Look-ups in named tables: a row name and a column name give one cell, copied from the table.

kap.tsv
	voboze	togun	ked	sutur	borur	niv	tipozi	modo	pifife
ged	127	132	135	156	119	129	195	131	162
zalilot	122	124	130	120	89	158	58	89	236
sig	82	139	146	107	59	74	161	122	120
para	95	49	67	76	101	3	92	56	35
far	64	88	132	108	140	102	112	97	1
nema	117	84	100	98	135	72	88	103	91
fus	103	138	80	100	144	127	67	77	81
rek	98	70	87	69	151	66	110	45	96
tupul	131	115	93	89	135	175	105	110	163
zelipim	110	130	156	131	69	183	114	121	126
pabeg	97	135	97	130	83	101	108	105	187
vig	72	138	125	63	127	175	99	77	246

rek, tipozi -> 110
para, modo -> 56
sig, ked -> 146
far, borur -> 140
pabeg, niv -> 101
para, ked -> 67
zalilot, pifife -> 236
vig, togun -> 138
far, modo -> 97
rek, sutur -> 69
ged, togun -> 132

mogeba:
	piro	koz	gav	zotave	posa	mil	magid	lev
kobider	49	72	203	79	137	121	96	122
vob	54	72	205	77	136	143	86	145
rul	68	70	195	66	133	153	99	168
tok	62	96	110	65	79	67	71	89

What is the mil of kobider in mogeba? 121
What is the magid of kobider in mogeba? 96
What is the mil of vob in mogeba? 143
What is the lev of rul in mogeba? 168
What is the zotave of tok in mogeba? 65
What is the mil of tok in mogeba? 67
What is the magid of tok in mogeba? 71
What is the magid of vob in mogeba? 86
What is the posa of vob in mogeba? 136
What is the koz of vob in mogeba? 72
What is the gav of kobider in mogeba? 203
What is the mil of rul in mogeba? 153
What is the gav of vob in mogeba? 205
What is the zotave of kobider in mogeba? 79
What is the posa of kobider in mogeba? 137
What is the koz of tok in mogeba? 96
What is the lev of kobider in mogeba? 122
What is the lev of tok in mogeba? 89
What is the piro of kobider in mogeba? 49
Which row has the largest gav? vob

nin:
	bot	rirodob	tuso
kasudov	141	117	177
tili	41	127	136
les	244	37	197

tili, tuso: 136
les, rirodob: 37
kasudov, bot: 141
kasudov, rirodob: 117
tili, rirodob: 127
les, tuso: 197
kasudov, tuso: 177
tili, bot: 41
les, bot: 244

Table zufur
,vez,nuta,tuk,zafim,gezu,vizuv,seta
rosire,56.100,49.866,48.874,33.525,48.185,40.036,46.563
vefir,54.473,58.898,41.157,43.425,59.212,51.680,41.878
los,32.474,38.157,50.407,60.972,52.107,50.767,34.741
ral,22.191,26.088,85.379,57.956,52.047,19.375,9.077

vez of ral is 22.191
seta of los is 34.741
vizuv of los is 50.767
zafim of los is 60.972
gezu of los is 52.107
nuta of vefir is 58.898
vizuv of ral is 19.375
vizuv of vefir is 51.680
nuta of ral is 26.088
vez of vefir is 54.473
seta of rosire is 46.563
vizuv of rosire is 40.036
seta of ral is 9.077
gezu of ral is 52.047
tuk of rosire is 48.874
zafim of vefir is 43.425
zafim of ral is 57.956
vez of rosire is 56.100
gezu of rosire is 48.185
nuta of rosire is 49.866

roz =
         ger  liri  fev  lef  dozafo  vuri  fofama  kapapir  niz
tifo     179   178   78  190     132    82     104      118  192
sabe     190   161   74  198     103   110     104       51  148
dadal     85   137  149  213     107   126      47      185   91
megifa    89    83  122  145     148   166      36       41  148
mep       76    80  113  119     159   160      93      163  229
lir      100   137  104  101     118    65     187       24  169
vod      183   126   58  154      49   143     147       49  146
goko     176   159   81  103     132    51      42      114  185
tatodub  225   166   85  117      81    92     136       45  117
vozera    58   104  191  130     149   124      23      130  163
poma      65   117   87  148     143    69      48      128   42
luzi      61   113   56  112     157    62      79      172  183

What is the niz of goko in roz? 185
What is the vuri of dadal in roz? 126
What is the liri of tatodub in roz? 166
What is the vuri of megifa in roz? 166
What is the fev of sabe in roz? 74
What is the ger of vozera in roz? 58
What is the vuri of tifo in roz? 82
What is the vuri of vod in roz? 143
What is the ger of lir in roz? 100
What is the liri of dadal in roz? 137
What is the fev of lir in roz? 104
What is the niz of dadal in roz? 91
What is the fofama of lir in roz? 187
What is the fofama of sabe in roz? 104
What is the dozafo of vod in roz? 49
What is the fev of mep in roz? 113
What is the fofama of dadal in roz? 47
What is the niz of lir in roz? 169
What is the dozafo of goko in roz? 132
Row with the largest liri: tifo

